Here is a tiny trained network, its code and every weight. The questions are about switching its units off for an input and a class, where a switched-off unit gives its printed mean instead of its output.

import numpy as np


def w(rows, s, z=0):
    codes = np.array(rows[::2]) - 128.0
    scale = np.full(codes.shape[1], s)
    scale[-1] = z or s
    return codes * scale


def f(y):
    return y / 2 * (1 + np.tanh(0.7978845608 * (y + 0.044715 * y**3)))


def log_softmax(a):
    a = a - a.max(-1, keepdims=True)
    return a - np.log(np.exp(a).sum(-1, keepdims=True))


def net(x, mask):
    res = np.array(x, float).reshape(1, 6) / 4 @ E
    y = f(res @ A[0][:, :-1].T + A[0][:, -1])
    res = res + np.where(mask, y, B[0][:, -1]) @ B[0][:, :-1]
    return log_softmax(res[-1] @ U[:, :-1].T + U[:, -1])


A, B = {}, {}
E = w([
[123,176,126,146,45,170,252,69,110,77],'x0',
[121,99,111,20,115,159,66,145,97,185],'x1',
[114,194,71,83,162,67,168,67,176,151],'x2',
[178,81,238,114,150,194,156,78,160,128],'x3',
[143,184,166,116,195,166,69,249,125,109],'x4',
[141,46,118,56,149,62,122,116,215,54],'x5',
],0.012)
A[0] = w([
[141,109,159,147,158,64,160,162,165,78,3],'N0',
[111,139,109,72,102,151,107,195,89,72,78],'N1',
[95,112,47,80,134,4,72,119,150,128,97],'N2',
[95,56,120,153,59,158,77,157,50,187,177],'N3',
[143,173,123,83,111,185,121,126,68,165,9],'N4',
[167,108,179,202,107,154,143,156,141,50,104],'N5',
[171,57,167,88,107,167,159,97,151,123,88],'N6',
],0.011,0.0048)
B[0] = w([
[174,46,134,232,152,73,39,97,157,158,165],'N0',
[254,235,89,81,117,164,154,156,47,98,170],'N1',
[43,49,19,131,111,157,155,171,200,176,252],'N2',
[119,118,98,210,146,204,96,96,28,58,228],'N3',
[169,109,187,155,185,85,115,136,130,126,168],'N4',
[92,161,46,2,124,196,111,96,107,101,201],'N5',
[113,128,138,21,95,146,104,105,212,58,195],'N6',
],0.0099,0.017)
U = w([
[99,69,108,208,148,132,101,105,99,100,53],'0',
[160,74,230,79,94,117,104,80,170,80,114],'1',
[116,152,106,165,57,3,253,55,155,127,54],'2',
[123,153,90,124,36,167,199,52,76,89,232],'3',
[81,165,157,148,134,120,127,159,122,219,58],'4',
[174,144,157,165,183,123,55,179,82,119,254],'5',
[140,124,115,108,84,106,165,207,123,157,19],'6',
[96,83,88,89,123,126,97,154,181,121,114],'7',
],0.013,0.0069)

Each question gives the input, the list of numbers given to net, and the class t.
The units are the neurons (one row each of A and B). Each row of codes is followed by its name. A weight is (code - 128) times the scale printed after its matrix; where a second scale follows, it is the last column's (A, B and U).
mask holds one flag per neuron, in row order. A switched-off neuron (its flag False) gives its mean, the last column of its row in B, instead of its output. The means were averaged over made-up inputs and are rounded, as every weight is.
A unit's drop is (log p(t) with every unit on - log p(t) with that unit switched off) / (log p(t) with every unit on - log p(t) with every unit switched off).
The circuit of an input: a set's keep is (log p(t) with only the set's units on - log p(t) with every unit switched off) / (log p(t) with every unit on - log p(t) with every unit switched off). Starting from all 7 units, units are removed one at a time, each time the one whose removal leaves the highest keep (on an exact tie, the one counted first), for as long as the keep stays at least 0.8.
circuit, biggest first: the units of the circuit, biggest drop first
unit that matters most: the unit with the biggest drop
k most important neurons: the k neurons with the biggest drops, biggest first
input [8,1,7,-5,0,-3], class 2: unit that matters most	N3
input [-4,2,6,6,-3,-3], class 1: circuit, biggest first	(N2 N3)
input [3,5,1,-5,-3,2], class 7: 2 most important neurons	(N2 N3)
input [5,6,-3,-7,-2,-6], class 5: circuit, biggest first	(N4 N2)
input [-4,1,-6,6,2,2], class 1: circuit, biggest first	(N2 N6)
input [-2,-7,-3,-7,2,-2], class 5: 2 most important neurons	(N2 N6)
input [5,-3,3,-7,3,-1], class 2: 3 most important neurons	(N3 N5 N6)
input [5,8,7,-2,5,2], class 6: circuit, biggest first	(N1 N3 N5)
input [0,4,-7,-3,-3,2], class 3: 2 most important neurons	(N1 N0)
input [-5,0,5,7,-7,-1], class 1: circuit, biggest first	(N2 N6)
input [4,7,8,-1,-5,-2], class 2: circuit, biggest first	(N3 N5)
input [8,-3,-1,2,2,7], class 1: circuit, biggest first	(N0 N6)
input [7,4,3,1,4,-5], class 5: 2 most important neurons	(N4 N2)
input [-1,5,4,-2,8,3], class 6: 3 most important neurons	(N1 N6 N5)
input [8,-7,6,-2,2,3], class 2: circuit, biggest first	(N3)
input [-8,-8,5,1,-5,-4], class 2: 2 most important neurons	(N3 N5)
input [0,-5,-6,7,8,-1], class 3: 3 most important neurons	(N5 N2 N4)
input [2,2,7,-2,0,1], class 7: 2 most important neurons	(N2 N1)
input [-1,6,-7,-7,-1,-1], class 5: 3 most important neurons	(N1 N5 N4)
input [5,5,-2,6,4,4], class 1: circuit, biggest first	(N2)
